Below is a small trained network, with its code and all its weights. Each question gives an input and a class and asks what happens when units are switched off, that is, made to give their printed mean instead of their output.

import numpy as np


def w(rows, s, z=0):
    codes = np.array(rows[::2]) - 128.0
    scale = np.full(codes.shape[1], s)
    scale[-1] = z or s
    return codes * scale


def norm(h):
    return h / np.sqrt((h * h).mean(-1, keepdims=True) + 1e-5)


def f(y):
    return y / 2 * (1 + np.tanh(0.7978845608 * (y + 0.044715 * y**3)))


def log_softmax(a):
    a = a - a.max(-1, keepdims=True)
    return a - np.log(np.exp(a).sum(-1, keepdims=True))


def net(x, mask):
    res = np.array(x, float).reshape(1, 8) / 4 @ E
    u = 0
    for l in range(3):
        y = f(norm(res) @ A[l][:, :-1].T + A[l][:, -1])
        res = res + np.where(mask[u : u + 3], y, B[l][:, -1]) @ B[l][:, :-1]
        u += 3
    return log_softmax(norm(res)[-1] @ U[:, :-1].T + U[:, -1])


A, B = {}, {}
E = w([
[133,137,132,127,130,126,125],'x0',
[70,208,86,196,240,42,182],'x1',
[131,123,129,124,137,132,133],'x2',
[138,136,131,125,120,120,121],'x3',
[237,252,35,48,116,147,147],'x4',
[180,153,167,206,71,171,195],'x5',
[42,73,68,160,36,122,175],'x6',
[123,132,133,129,126,128,126],'x7',
],0.0034)
A[0] = w([
[215,136,204,119,212,120,93,91],'L0N1',
[125,84,162,232,128,120,52,2],'L0N2',
[163,156,168,255,102,199,159,75],'L0N3',
],0.0071,0.0047)
B[0] = w([
[31,58,77,161,2,105,180,252],'L0N1',
[231,152,50,240,160,187,88,147],'L0N2',
[178,118,161,3,184,3,189,234],'L0N3',
],0.0074,0.0026)
A[1] = w([
[70,109,90,155,115,83,163,170],'L1N1',
[48,57,89,8,189,65,1,46],'L1N2',
[244,99,199,78,50,220,20,1],'L1N3',
],0.0048,0.0031)
B[1] = w([
[150,151,84,87,13,127,71,255],'L1N1',
[253,126,209,25,157,26,188,220],'L1N2',
[79,146,228,122,187,229,129,231],'L1N3',
],0.0063,0.0023)
A[2] = w([
[137,2,164,239,187,79,37,151],'L2N1',
[91,231,77,209,182,11,100,4],'L2N2',
[215,178,63,56,100,174,60,212],'L2N3',
],0.0063,0.002)
B[2] = w([
[173,228,101,216,189,132,112,215],'L2N1',
[64,103,255,123,140,237,145,218],'L2N2',
[120,172,79,237,155,102,155,254],'L2N3',
],0.0069,0.0035)
U = w([
[213,196,87,253,214,175,82,216],'0',
[234,90,173,71,201,38,176,79],'1',
[58,62,230,121,167,222,115,77],'2',
[90,61,57,210,43,90,121,4],'3',
[168,128,137,178,129,109,124,136],'4',
],0.0069,0.0031)

Each question gives the input, the list of numbers given to net, and the class t.
The units are the neurons (one row each of A and B). Each row of codes is followed by its name. A weight is (code - 128) times the scale printed after its matrix; where a second scale follows, it is the last column's (A, B and U).
mask holds one flag per neuron, layer by layer. A switched-off neuron (its flag False) gives its mean, the last column of its row in B, instead of its output. The means were averaged over made-up inputs and are rounded, as every weight is.
A unit's drop is (log p(t) with every unit on - log p(t) with that unit switched off) / (log p(t) with every unit on - log p(t) with every unit switched off).
The circuit of an input: a set's keep is (log p(t) with only the set's units on - log p(t) with every unit switched off) / (log p(t) with every unit on - log p(t) with every unit switched off). Starting from all 9 units, units are removed one at a time, each time the one whose removal leaves the highest keep (on an exact tie, the one counted first), for as long as the keep stays at least 0.8.
units of the circuit, in order: the units of the circuit, biggest drop first
k most important neurons: the k neurons with the biggest drops, biggest first
top k neurons in layer l: the k neurons of layer l with the biggest drops, biggest first
drop of u: that unit's drop, to one decimal
input [-4,0,-3,-4,-6,4,3,-5], class 0: 2 most important neurons => L0N2; L2N1
input [-5,-8,8,2,2,2,-8,-1], class 2: units of the circuit, in order => L1N3
input [2,8,4,5,-2,-6,7,-6], class 2: 2 most important neurons => L2N2; L0N3
input [8,-8,-3,-5,6,2,-7,-8], class 2: 2 most important neurons => L1N3; L2N1
input [-8,-2,8,3,-4,-7,7,6], class 1: 2 most important neurons => L1N2; L0N1
input [5,-8,-6,8,-8,-7,3,-3], class 0: 2 most important neurons => L2N1; L0N3
input [-2,-1,5,-3,-8,-2,6,4], class 0: units of the circuit, in order => L2N1; L0N2
input [8,7,-7,3,2,6,1,2], class 2: 2 most important neurons => L2N2; L1N2
input [5,-5,-2,-5,-7,8,-8,-2], class 1: top 2 neurons in layer 2 => L2N3; L2N2
input [-7,5,-3,4,2,0,-7,3], class 3: 2 most important neurons => L0N1; L1N1
input [7,5,-4,3,-3,-1,1,2], class 2: 2 most important neurons => L2N2; L2N3
input [-4,-3,4,-4,-6,-5,-4,8], class 0: 2 most important neurons => L0N3; L2N1
input [-6,-6,1,1,-8,0,3,8], class 0: 3 most important neurons => L2N1; L0N2; L0N1
input [2,-3,-5,-4,0,-7,5,-5], class 1: units of the circuit, in order => L1N2
input [-1,-1,-3,4,-6,-6,-3,4], class 0: 2 most important neurons => L0N2; L0N3
input [5,0,7,-2,0,-2,-7,1], class 3: drop of L0N1 => 1.0
input [5,8,6,-8,2,2,-7,-1], class 2: drop of L2N2 => 0.7
input [-8,4,-2,4,-7,-1,-6,-6], class 0: drop of L0N2 => 0.3
input [1,-8,7,-3,7,3,-8,-5], class 2: top 2 neurons in layer 1 => L1N3; L1N1
input [7,-2,6,0,-2,-5,-6,-1], class 3: top 2 neurons in layer 0 => L0N1; L0N3
input [-7,-4,-7,4,-2,-7,-1,7], class 1: top neuron in layer 1 => L1N2
